Below are the code and all the weights of a small trained network. Each question names an input and a target symbol and asks about switching units off, where a switched-off unit gives its printed mean instead of its output.

import numpy as np


def w(rows, s, z=0):
    codes = np.array(rows[::2]) - 128.0
    scale = np.full(codes.shape[1], s)
    scale[-1] = z or s
    return codes * scale


def norm(h):
    return h / np.sqrt((h * h).mean(-1, keepdims=True) + 1e-5)


def softmax(a):
    e = np.exp(a - a.max(-1, keepdims=True))
    return e / e.sum(-1, keepdims=True)


def log_softmax(a):
    a = a - a.max(-1, keepdims=True)
    return a - np.log(np.exp(a).sum(-1, keepdims=True))


def net(x, mask):
    ids = ['ΓΔΠΨαβεημξτφω'.index(c) for c in x.split()]
    T = len(ids)
    res = E[ids] + P[:T]
    u = 0
    for l in range(3):
        r = norm(res)
        for j in range(2):
            rows = slice(4 * j, 4 * j + 4)
            q, k, v = (r @ M[l][rows].T for M in (Q, K, V))
            z = softmax(np.where(np.tri(T) > 0, q @ k.T / 4**0.5, -1e9)) @ v
            o = O[l][rows]
            res = res + np.where(mask[u + j], z, o[:, -1]) @ o[:, :-1]
        u += 2
    return log_softmax(norm(res)[-1] @ U[:, :-1].T + U[:, -1])


Q, K, V, O = {}, {}, {}, {}
E = w([
[131,155,80,96,104],'Γ',
[188,134,89,127,115],'Δ',
[79,80,117,40,129],'Π',
[111,35,48,94,172],'Ψ',
[51,129,94,33,161],'α',
[75,104,82,5,216],'β',
[70,181,73,103,115],'ε',
[189,120,22,136,88],'η',
[111,71,63,76,142],'μ',
[49,146,110,113,109],'ξ',
[130,166,80,135,138],'τ',
[151,102,131,76,150],'φ',
[163,30,62,89,55],'ω',
],0.013)
P = w([
[121,101,186,140,157],'0',
[123,117,8,163,112],'1',
[151,199,237,29,98],'2',
[156,122,71,101,136],'3',
[59,46,31,138,66],'4',
[155,194,234,49,129],'5',
[161,117,87,104,133],'6',
[71,36,57,164,63],'7',
[172,227,214,63,128],'8',
[169,118,85,103,125],'9',
[51,16,66,143,70],'10',
[171,227,228,55,147],'11',
[176,123,82,109,116],'12',
],0.014)
Q[0] = w([
[189,136,18,121,177],'0.h0',
[254,168,207,101,43],'0.h0',
[160,120,125,17,202],'0.h0',
[111,95,125,3,98],'0.h0',
[74,53,2,161,163],'0.h1',
[62,155,214,202,148],'0.h1',
[67,159,152,128,141],'0.h1',
[168,227,100,79,175],'0.h1',
],0.0067)
K[0] = w([
[91,146,97,134,123],'0.h0',
[105,60,253,180,175],'0.h0',
[113,76,136,147,150],'0.h0',
[121,131,172,180,143],'0.h0',
[173,254,176,84,174],'0.h1',
[139,124,140,185,132],'0.h1',
[162,89,182,158,189],'0.h1',
[144,115,21,174,125],'0.h1',
],0.0097)
V[0] = w([
[64,122,21,82,198],'0.h0',
[95,109,212,97,150],'0.h0',
[155,54,1,81,180],'0.h0',
[83,100,66,217,64],'0.h0',
[100,34,73,241,116],'0.h1',
[45,53,188,153,36],'0.h1',
[71,124,148,232,242],'0.h1',
[174,148,187,2,81],'0.h1',
],0.0062)
O[0] = w([
[172,145,134,189,80,246],'0.h0',
[121,186,201,79,176,115],'0.h0',
[78,186,164,175,70,254],'0.h0',
[29,175,104,150,152,117],'0.h0',
[108,142,152,73,124,63],'0.h1',
[45,111,118,102,160,99],'0.h1',
[98,107,145,225,50,40],'0.h1',
[95,213,2,144,88,204],'0.h1',
],0.007,0.0067)
Q[1] = w([
[110,191,185,113,121],'1.h0',
[78,134,65,111,92],'1.h0',
[187,183,65,147,130],'1.h0',
[124,217,137,128,135],'1.h0',
[174,134,113,177,213],'1.h1',
[54,169,129,34,99],'1.h1',
[137,99,12,125,126],'1.h1',
[219,180,99,204,127],'1.h1',
],0.011)
K[1] = w([
[183,81,167,150,135],'1.h0',
[131,219,162,158,201],'1.h0',
[113,138,106,117,169],'1.h0',
[166,170,72,128,80],'1.h0',
[217,120,168,191,102],'1.h1',
[21,107,124,71,75],'1.h1',
[148,159,1,161,107],'1.h1',
[190,203,136,159,137],'1.h1',
],0.011)
V[1] = w([
[118,198,117,112,154],'1.h0',
[113,73,36,54,243],'1.h0',
[51,118,196,138,227],'1.h0',
[175,172,102,10,117],'1.h0',
[188,106,178,124,158],'1.h1',
[80,140,189,143,95],'1.h1',
[204,160,93,221,152],'1.h1',
[248,142,173,199,159],'1.h1',
],0.011)
O[1] = w([
[90,232,113,155,113,177],'1.h0',
[222,120,68,41,149,162],'1.h0',
[191,163,125,127,220,17],'1.h0',
[160,219,129,91,58,255],'1.h0',
[86,84,82,101,186,31],'1.h1',
[124,93,162,170,210,82],'1.h1',
[39,164,144,2,128,131],'1.h1',
[26,58,154,19,109,22],'1.h1',
],0.0073,0.0065)
Q[2] = w([
[155,180,158,129,131],'2.h0',
[123,95,128,70,128],'2.h0',
[185,132,195,126,147],'2.h0',
[155,112,138,137,141],'2.h0',
[96,150,216,46,117],'2.h1',
[83,144,93,106,167],'2.h1',
[104,90,14,163,154],'2.h1',
[159,76,247,194,155],'2.h1',
],0.013)
K[2] = w([
[175,139,72,243,119],'2.h0',
[147,148,160,143,95],'2.h0',
[37,174,144,164,190],'2.h0',
[123,180,221,157,146],'2.h0',
[61,66,88,106,197],'2.h1',
[113,157,132,135,7],'2.h1',
[212,137,110,107,85],'2.h1',
[54,81,139,190,207],'2.h1',
],0.011)
V[2] = w([
[157,107,71,156,122],'2.h0',
[9,89,120,199,229],'2.h0',
[191,147,110,166,51],'2.h0',
[126,36,143,108,140],'2.h0',
[121,2,124,115,123],'2.h1',
[151,247,191,127,216],'2.h1',
[126,71,228,207,114],'2.h1',
[114,88,105,171,210],'2.h1',
],0.0091)
O[2] = w([
[131,46,98,126,90,172],'2.h0',
[151,204,86,77,1,1],'2.h0',
[103,29,40,124,144,242],'2.h0',
[197,139,138,106,176,38],'2.h0',
[97,76,17,89,173,47],'2.h1',
[38,192,202,114,90,144],'2.h1',
[56,132,44,154,152,38],'2.h1',
[48,173,62,91,183,50],'2.h1',
],0.0079,0.0074)
U = w([
[111,164,87,63,75,126],'Γ',
[144,50,123,53,106,94],'Δ',
[171,124,144,181,127,131],'Π',
[144,4,30,189,93,4],'Ψ',
[187,142,157,212,121,70],'α',
[188,218,121,90,145,116],'β',
[101,156,167,184,107,199],'ε',
[82,97,67,129,89,200],'η',
[134,101,50,96,140,251],'μ',
[94,170,93,163,114,159],'ξ',
[45,104,201,90,78,167],'τ',
[189,67,209,106,127,75],'φ',
[216,43,67,123,132,113],'ω',
],0.017,0.0042)

Each question gives the input, a string of symbols that net reads in full, and the target symbol t.
The units are the heads (4 rows each of Q, K, V and O). Each row of codes is followed by its name. A weight is (code - 128) times the scale printed after its matrix; where a second scale follows, it is the last column's (O and U).
mask holds one flag per head, layer by layer. A switched-off head (its flag False) gives its mean, the last column of its rows in O, instead of its output. The means were averaged over made-up inputs and are rounded, as every weight is.
A unit's drop is (log p(t) with every unit on - log p(t) with that unit switched off) / (log p(t) with every unit on - log p(t) with every unit switched off).
The circuit of an input: a set's keep is (log p(t) with only the set's units on - log p(t) with every unit switched off) / (log p(t) with every unit on - log p(t) with every unit switched off). Starting from all 6 units, units are removed one at a time, each time the one whose removal leaves the highest keep (on an exact tie, the one counted first), for as long as the keep stays at least 0.8.
circuit, biggest first: the units of the circuit, biggest drop first
unit that matters most: the unit with the biggest drop
heads that matter: for each layer, one digit per head in row order, 1 if its drop is at least 0.15 and else 0, layers parted by /
input φ ω Δ ω ξ α α τ ω ω β β, target Δ: unit that matters most -> 0.h1
input Δ ε ω β φ β Γ α Δ, target ω: circuit, biggest first -> 1.h1, 0.h0, 0.h1, 2.h1
input ω ε φ, target α: circuit, biggest first -> 1.h1, 0.h1
input τ β ε β β μ β ε Γ, target μ: circuit, biggest first -> 0.h1, 2.h1, 1.h0
input Ψ Π ε τ ε ω, target η: circuit, biggest first -> 2.h1, 0.h0, 1.h0
input β τ ε η ω β Γ β η β ω Γ φ, target φ: heads that matter -> 00 / 01 / 11
input Γ ω α β μ Π τ Π β, target φ: heads that matter -> 11 / 00 / 00
input Δ α β ω β ω, target ω: circuit, biggest first -> 0.h0, 1.h1, 0.h1, 2.h1
input η ω Γ Δ Γ Ψ μ Ψ Δ ε φ Π, target Ψ: circuit, biggest first -> 2.h1, 1.h0, 0.h1, 1.h1
input β ω β Γ ω τ, target τ: circuit, biggest first -> 1.h0, 0.h1
input τ τ ω ξ Π Π η Γ τ Π ξ ω, target μ: circuit, biggest first -> 0.h1, 2.h1, 0.h0, 1.h0
input β Δ β, target τ: heads that matter -> 11 / 10 / 01
input β ξ β, target τ: heads that matter -> 11 / 11 / 11
input Δ Δ ω β β β β τ Γ α ε β φ, target φ: circuit, biggest first -> 2.h1, 2.h0
input Γ ξ β β β τ, target φ: heads that matter -> 10 / 00 / 00
input Γ β Δ, target φ: circuit, biggest first -> 0.h0, 0.h1
input ω ε μ β ω ξ β β Γ, target α: unit that matters most -> 1.h1
input η ξ Γ, target Ψ: heads that matter -> 01 / 11 / 01
input β ξ Δ, target τ: heads that matter -> 11 / 11 / 01
input Δ ξ η Γ ε τ, target ω: circuit, biggest first -> 0.h0, 2.h1, 0.h1, 1.h1
input α φ Δ Δ, target Δ: heads that matter -> 01 / 01 / 01
input β β ω α ε ξ, target τ: heads that matter -> 11 / 11 / 01
input ω ω α ε β ω, target α: circuit, biggest first -> 1.h1
input ε ε τ, target Γ: heads that matter -> 11 / 10 / 11
input Ψ ξ Δ β, target β: heads that matter -> 01 / 10 / 00
